Below are the code and all the weights of a small trained network. Each question names an input and a class and asks about switching units off, where a switched-off unit gives its printed mean instead of its output.

import numpy as np


def w(rows, s, z=0):
    codes = np.array(rows[::2]) - 128.0
    scale = np.full(codes.shape[1], s)
    scale[-1] = z or s
    return codes * scale


def f(y):
    return y / 2 * (1 + np.tanh(0.7978845608 * (y + 0.044715 * y**3)))


def log_softmax(a):
    a = a - a.max(-1, keepdims=True)
    return a - np.log(np.exp(a).sum(-1, keepdims=True))


def net(x, mask):
    res = np.array(x, float).reshape(1, 5) / 4 @ E
    y = f(res @ A[0][:, :-1].T + A[0][:, -1])
    res = res + np.where(mask, y, B[0][:, -1]) @ B[0][:, :-1]
    return log_softmax(res[-1] @ U[:, :-1].T + U[:, -1])


A, B = {}, {}
E = w([
[69,162,57,19],'x0',
[98,9,41,169],'x1',
[1,182,142,209],'x2',
[128,127,129,128],'x3',
[128,128,129,128],'x4',
],0.0085)
A[0] = w([
[73,164,68,26,86],'n1',
[125,207,178,72,105],'n2',
[65,159,64,15,112],'n3',
[148,201,191,96,92],'n4',
[30,153,155,171,160],'n5',
[141,202,202,89,104],'n6',
[177,108,187,200,31],'n7',
[179,140,188,190,6],'n8',
[224,94,126,73,146],'n9',
[2,176,141,176,148],'n10',
[52,181,116,201,159],'n11',
[45,151,149,198,172],'n12',
[93,41,48,147,114],'n13',
[195,100,202,233,13],'n14',
[202,89,136,79,155],'n15',
[140,207,191,88,105],'n16',
[89,50,28,140,107],'n17',
],0.0076,0.0015)
B[0] = w([
[141,253,39,230,207],'n1',
[51,76,171,175,192],'n2',
[138,217,63,211,220],'n3',
[45,58,185,141,188],'n4',
[193,130,123,43,222],'n5',
[60,42,199,152,196],'n6',
[162,194,99,185,186],'n7',
[125,147,118,166,174],'n8',
[177,125,125,45,204],'n9',
[187,130,127,38,253],'n10',
[168,129,141,45,227],'n11',
[203,122,122,31,228],'n12',
[52,63,173,147,220],'n13',
[157,239,59,198,221],'n14',
[196,126,111,39,187],'n15',
[64,31,190,161,195],'n16',
[46,73,155,155,223],'n17',
],0.0072,0.0062)
U = w([
[186,127,134,11,177],'0',
[130,216,102,229,251],'1',
[59,37,168,168,1],'2',
],0.012,0.00069)

Each question gives the input, the list of numbers given to net, and the class t.
The units are the neurons (one row each of A and B). Each row of codes is followed by its name. A weight is (code - 128) times the scale printed after its matrix; where a second scale follows, it is the last column's (A, B and U).
mask holds one flag per neuron, in row order. A switched-off neuron (its flag False) gives its mean, the last column of its row in B, instead of its output. The means were averaged over made-up inputs and are rounded, as every weight is.
A unit's drop is (log p(t) with every unit on - log p(t) with that unit switched off) / (log p(t) with every unit on - log p(t) with every unit switched off).
The circuit of an input: a set's keep is (log p(t) with only the set's units on - log p(t) with every unit switched off) / (log p(t) with every unit on - log p(t) with every unit switched off). Starting from the 12 units with the biggest drops (on a tie, the unit counted first), units are removed one at a time, each time the one whose removal leaves the highest keep (on an exact tie, the one counted first), for as long as the keep stays at least 0.8.
units of the circuit, in order: the units of the circuit, biggest drop first
k most important neurons: the k neurons with the biggest drops, biggest first
drop when u is switched off: that unit's drop, to one decimal
input [-7,7,-6,-8,-6], class 1: units of the circuit, in order : [n14]
input [8,-4,-7,-3,3], class 1: 2 most important neurons : [n1; n3]
input [-7,-8,-6,-1,-1], class 2: units of the circuit, in order : [n6; n16]
input [1,-6,6,-6,5], class 0: 2 most important neurons : [n10; n5]
input [-7,7,6,2,0], class 1: 2 most important neurons : [n14; n7]
input [-6,-5,-4,4,-7], class 1: 2 most important neurons : [n14; n7]
input [-3,-4,2,3,6], class 2: 2 most important neurons : [n1; n3]
input [-7,5,-4,-7,4], class 1: drop when n14 is switched off : 0.3
input [5,5,5,-4,4], class 0: drop when n2 is switched off : 0.2
input [-3,7,8,7,-2], class 0: drop when n12 is switched off : 0.2
input [3,2,1,8,-3], class 1: drop when n3 is switched off : 0.1
